Below are the code and all the weights of a small trained network. Each question names an input and a class and asks about switching units off, where a switched-off unit gives its printed mean instead of its output.

import numpy as np


def w(rows, s, z=0):
    codes = np.array(rows[::2]) - 128.0
    scale = np.full(codes.shape[1], s)
    scale[-1] = z or s
    return codes * scale


def f(y):
    return y / 2 * (1 + np.tanh(0.7978845608 * (y + 0.044715 * y**3)))


def log_softmax(a):
    a = a - a.max(-1, keepdims=True)
    return a - np.log(np.exp(a).sum(-1, keepdims=True))


def net(x, mask):
    res = np.array(x, float).reshape(1, 8) / 4 @ E
    y = f(res @ A[0][:, :-1].T + A[0][:, -1])
    res = res + np.where(mask, y, B[0][:, -1]) @ B[0][:, :-1]
    return log_softmax(res[-1] @ U[:, :-1].T + U[:, -1])


A, B = {}, {}
E = w([
[205,74,92,150,136,88,62,72,135,162,120],'x0',
[108,131,139,157,136,117,139,138,145,143,91],'x1',
[161,149,62,117,196,59,204,126,95,108,137],'x2',
[97,199,105,140,194,115,50,109,110,192,156],'x3',
[102,98,146,4,161,109,112,207,153,159,82],'x4',
[182,171,88,90,110,172,90,82,63,114,45],'x5',
[62,106,128,108,180,137,192,2,116,184,132],'x6',
[151,120,170,113,244,164,102,114,165,24,103],'x7',
],0.0076)
A[0] = w([
[154,177,112,227,103,165,159,90,145,104,150,75],'neuron 1',
[96,161,155,125,121,224,33,100,163,173,165,151],'neuron 2',
[146,139,133,52,133,126,166,172,140,162,127,76],'neuron 3',
[155,220,80,189,166,115,18,228,130,130,151,169],'neuron 4',
[173,84,106,123,146,80,186,130,96,109,132,208],'neuron 5',
[121,127,149,116,197,177,92,110,120,62,84,79],'neuron 6',
[130,140,90,101,27,154,197,152,99,186,156,50],'neuron 7',
[104,104,100,67,144,111,111,185,126,170,105,53],'neuron 8',
[137,9,97,158,136,93,98,81,171,125,71,150],'neuron 9',
[157,234,85,79,195,58,191,128,149,113,181,170],'neuron 10',
[110,103,147,167,215,166,111,90,179,29,120,13],'neuron 11',
[86,94,130,157,119,77,119,144,146,111,177,82],'neuron 12',
[141,125,95,111,125,190,124,134,52,148,64,54],'neuron 13',
[187,83,135,161,154,57,49,95,128,209,163,146],'neuron 14',
[137,163,125,103,81,134,129,100,74,94,30,79],'neuron 15',
[84,150,127,81,149,157,155,57,135,171,141,102],'neuron 16',
[162,40,79,118,25,120,175,158,199,40,85,164],'neuron 17',
[85,72,110,185,198,107,114,153,203,136,206,113],'neuron 18',
[112,144,88,240,101,157,143,116,76,65,157,18],'neuron 19',
[113,185,95,175,179,33,142,139,101,128,79,154],'neuron 20',
[28,254,144,116,142,196,149,163,94,122,165,254],'neuron 21',
[99,83,127,120,170,128,130,31,143,169,118,137],'neuron 22',
[155,107,146,114,199,163,125,129,141,101,160,59],'neuron 23',
[136,196,63,131,143,171,118,113,116,125,19,82],'neuron 24',
[124,121,86,25,126,139,122,157,159,161,58,90],'neuron 25',
[123,87,115,85,163,127,121,163,133,135,89,33],'neuron 26',
[181,74,86,129,144,107,70,117,121,158,109,133],'neuron 27',
[97,49,133,78,144,91,138,182,160,155,178,76],'neuron 28',
[84,71,208,165,81,166,106,112,176,138,85,156],'neuron 29',
[80,128,71,143,40,59,120,114,103,217,118,69],'neuron 30',
[111,121,153,113,158,134,164,34,108,145,143,76],'neuron 31',
[99,87,131,159,123,80,164,160,186,109,188,85],'neuron 32',
],0.009,0.0059)
B[0] = w([
[78,66,170,103,254,123,67,41,107,165,169,185],'neuron 1',
[161,18,35,30,101,115,135,177,68,149,106,205],'neuron 2',
[109,99,151,159,168,140,49,119,102,134,136,160],'neuron 3',
[150,177,234,64,131,123,203,111,56,156,103,246],'neuron 4',
[109,81,80,93,108,139,129,155,101,115,94,199],'neuron 5',
[144,143,110,119,102,80,122,128,241,68,133,169],'neuron 6',
[105,178,109,118,101,49,70,140,208,92,92,191],'neuron 7',
[106,121,179,137,171,116,61,86,101,136,165,166],'neuron 8',
[50,169,110,164,139,166,102,186,81,91,106,188],'neuron 9',
[133,62,85,110,101,132,99,167,85,124,106,217],'neuron 10',
[110,185,125,51,77,46,48,126,224,95,118,176],'neuron 11',
[139,156,112,123,118,132,137,94,146,156,158,153],'neuron 12',
[169,166,91,193,115,121,126,102,187,162,223,156],'neuron 13',
[50,136,127,243,149,184,144,145,131,34,96,205],'neuron 14',
[178,148,79,215,124,162,177,142,178,176,225,172],'neuron 15',
[149,192,213,95,133,96,170,205,71,143,144,180],'neuron 16',
[148,166,165,72,148,159,173,79,68,124,73,243],'neuron 17',
[196,182,51,102,78,183,138,118,165,196,162,196],'neuron 18',
[96,56,190,186,224,87,63,70,143,197,135,175],'neuron 19',
[147,67,67,39,97,115,122,134,67,137,108,190],'neuron 20',
[61,137,99,201,132,179,155,145,133,59,94,255],'neuron 21',
[161,173,193,123,110,118,187,127,73,142,127,203],'neuron 22',
[187,142,125,173,108,89,105,166,137,96,101,145],'neuron 23',
[185,143,62,174,73,150,135,156,146,213,177,178],'neuron 24',
[81,86,177,187,193,144,94,43,153,188,165,190],'neuron 25',
[83,112,152,130,205,68,83,135,155,182,181,142],'neuron 26',
[82,159,115,173,113,137,176,155,122,67,171,173],'neuron 27',
[147,150,120,172,179,159,111,75,163,155,160,185],'neuron 28',
[165,43,78,76,104,118,133,177,74,130,132,207],'neuron 29',
[145,170,145,60,54,70,59,119,201,58,107,209],'neuron 30',
[150,118,196,107,126,116,154,175,133,162,121,178],'neuron 31',
[202,140,95,169,122,168,161,140,165,155,183,182],'neuron 32',
],0.0077,0.0095)
U = w([
[140,164,121,92,94,7,62,127,186,92,97,71],'0',
[206,145,75,152,121,181,148,117,139,195,205,95],'1',
[101,61,179,132,206,109,63,68,97,175,144,94],'2',
[130,128,131,90,125,152,159,104,82,137,69,250],'3',
[152,11,72,81,104,103,132,161,59,139,96,87],'4',
[52,143,127,188,130,176,161,153,96,69,94,109],'5',
[173,175,239,91,127,102,193,144,60,161,97,81],'6',
[128,108,119,108,121,139,139,116,102,131,99,234],'7',
],0.011,0.012)

Each question gives the input, the list of numbers given to net, and the class t.
The units are the neurons (one row each of A and B). Each row of codes is followed by its name. A weight is (code - 128) times the scale printed after its matrix; where a second scale follows, it is the last column's (A, B and U).
mask holds one flag per neuron, in row order. A switched-off neuron (its flag False) gives its mean, the last column of its row in B, instead of its output. The means were averaged over made-up inputs and are rounded, as every weight is.
A unit's drop is (log p(t) with every unit on - log p(t) with that unit switched off) / (log p(t) with every unit on - log p(t) with every unit switched off).
The circuit of an input: a set's keep is (log p(t) with only the set's units on - log p(t) with every unit switched off) / (log p(t) with every unit on - log p(t) with every unit switched off). Starting from the 12 units with the biggest drops (on a tie, the unit counted first), units are removed one at a time, each time the one whose removal leaves the highest keep (on an exact tie, the one counted first), for as long as the keep stays at least 0.8.
circuit, biggest first: the units of the circuit, biggest drop first
unit that matters most: the unit with the biggest drop
k most important neurons: the k neurons with the biggest drops, biggest first
drop of u: that unit's drop, to one decimal
input [2,-7,-3,-1,2,-4,-2,7], class 0: unit that matters most => neuron 11
input [4,-2,4,-3,3,-2,-5,0], class 6: 4 most important neurons => neuron 21; neuron 17; neuron 2; neuron 29
input [-4,-3,0,4,1,6,6,3], class 1: circuit, biggest first => neuron 24; neuron 13
input [-7,-2,1,-1,3,1,-5,7], class 0: 2 most important neurons => neuron 11; neuron 6
input [4,-6,1,0,5,3,3,6], class 0: 2 most important neurons => neuron 6; neuron 11
input [-6,7,3,7,-6,-5,-6,4], class 3: 2 most important neurons => neuron 4; neuron 21
input [-3,6,-7,-2,3,4,7,4], class 4: circuit, biggest first => neuron 29; neuron 2
input [8,5,-5,-3,3,-1,-3,5], class 5: circuit, biggest first => neuron 9; neuron 14
input [-1,8,0,-3,5,7,8,3], class 6: 2 most important neurons => neuron 16; neuron 22
input [-6,-4,7,5,4,-3,0,1], class 4: 3 most important neurons => neuron 10; neuron 20; neuron 14
input [8,-7,4,-7,-2,7,4,7], class 5: circuit, biggest first => neuron 9; neuron 27
input [4,7,8,-6,-2,0,6,5], class 4: circuit, biggest first => neuron 5; neuron 10
input [6,2,-5,-7,-3,5,-7,-8], class 0: 2 most important neurons => neuron 7; neuron 30
input [-8,-3,4,6,6,-2,-5,-6], class 5: unit that matters most => neuron 21
input [0,-2,6,5,-5,-2,-1,1], class 4: 2 most important neurons => neuron 10; neuron 20
input [-8,-8,-2,4,-5,-8,-2,-1], class 1: 2 most important neurons => neuron 18; neuron 32
input [-7,-5,2,-8,8,7,-8,2], class 2: circuit, biggest first => neuron 25; neuron 3
input [-8,-8,-6,-2,0,-8,-6,6], class 1: 2 most important neurons => neuron 32; neuron 18
input [0,-3,5,-1,3,-6,1,-4], class 1: 2 most important neurons => neuron 28; neuron 32
input [8,-2,3,2,-4,7,8,-1], class 5: unit that matters most => neuron 14
input [-2,0,-4,-3,7,8,8,1], class 1: circuit, biggest first => neuron 15; neuron 13
input [5,7,7,0,0,8,3,-7], class 1: 4 most important neurons => neuron 15; neuron 24; neuron 13; neuron 11
input [-6,-4,1,3,5,-2,-8,5], class 6: 2 most important neurons => neuron 4; neuron 14
input [4,-7,-3,8,8,5,-5,-4], class 2: 2 most important neurons => neuron 25; neuron 8
input [3,-3,3,-6,-5,6,4,-5], class 1: 2 most important neurons => neuron 15; neuron 13
input [-4,-6,-3,2,-7,8,-2,-7], class 1: drop of neuron 11 => 0.5
input [-6,6,1,1,2,5,1,5], class 5: circuit, biggest first => neuron 21
input [-3,-1,-7,6,5,0,3,-5], class 4: drop of neuron 2 => 1.7
input [-7,8,0,3,8,0,-4,-2], class 2: drop of neuron 8 => 0.1
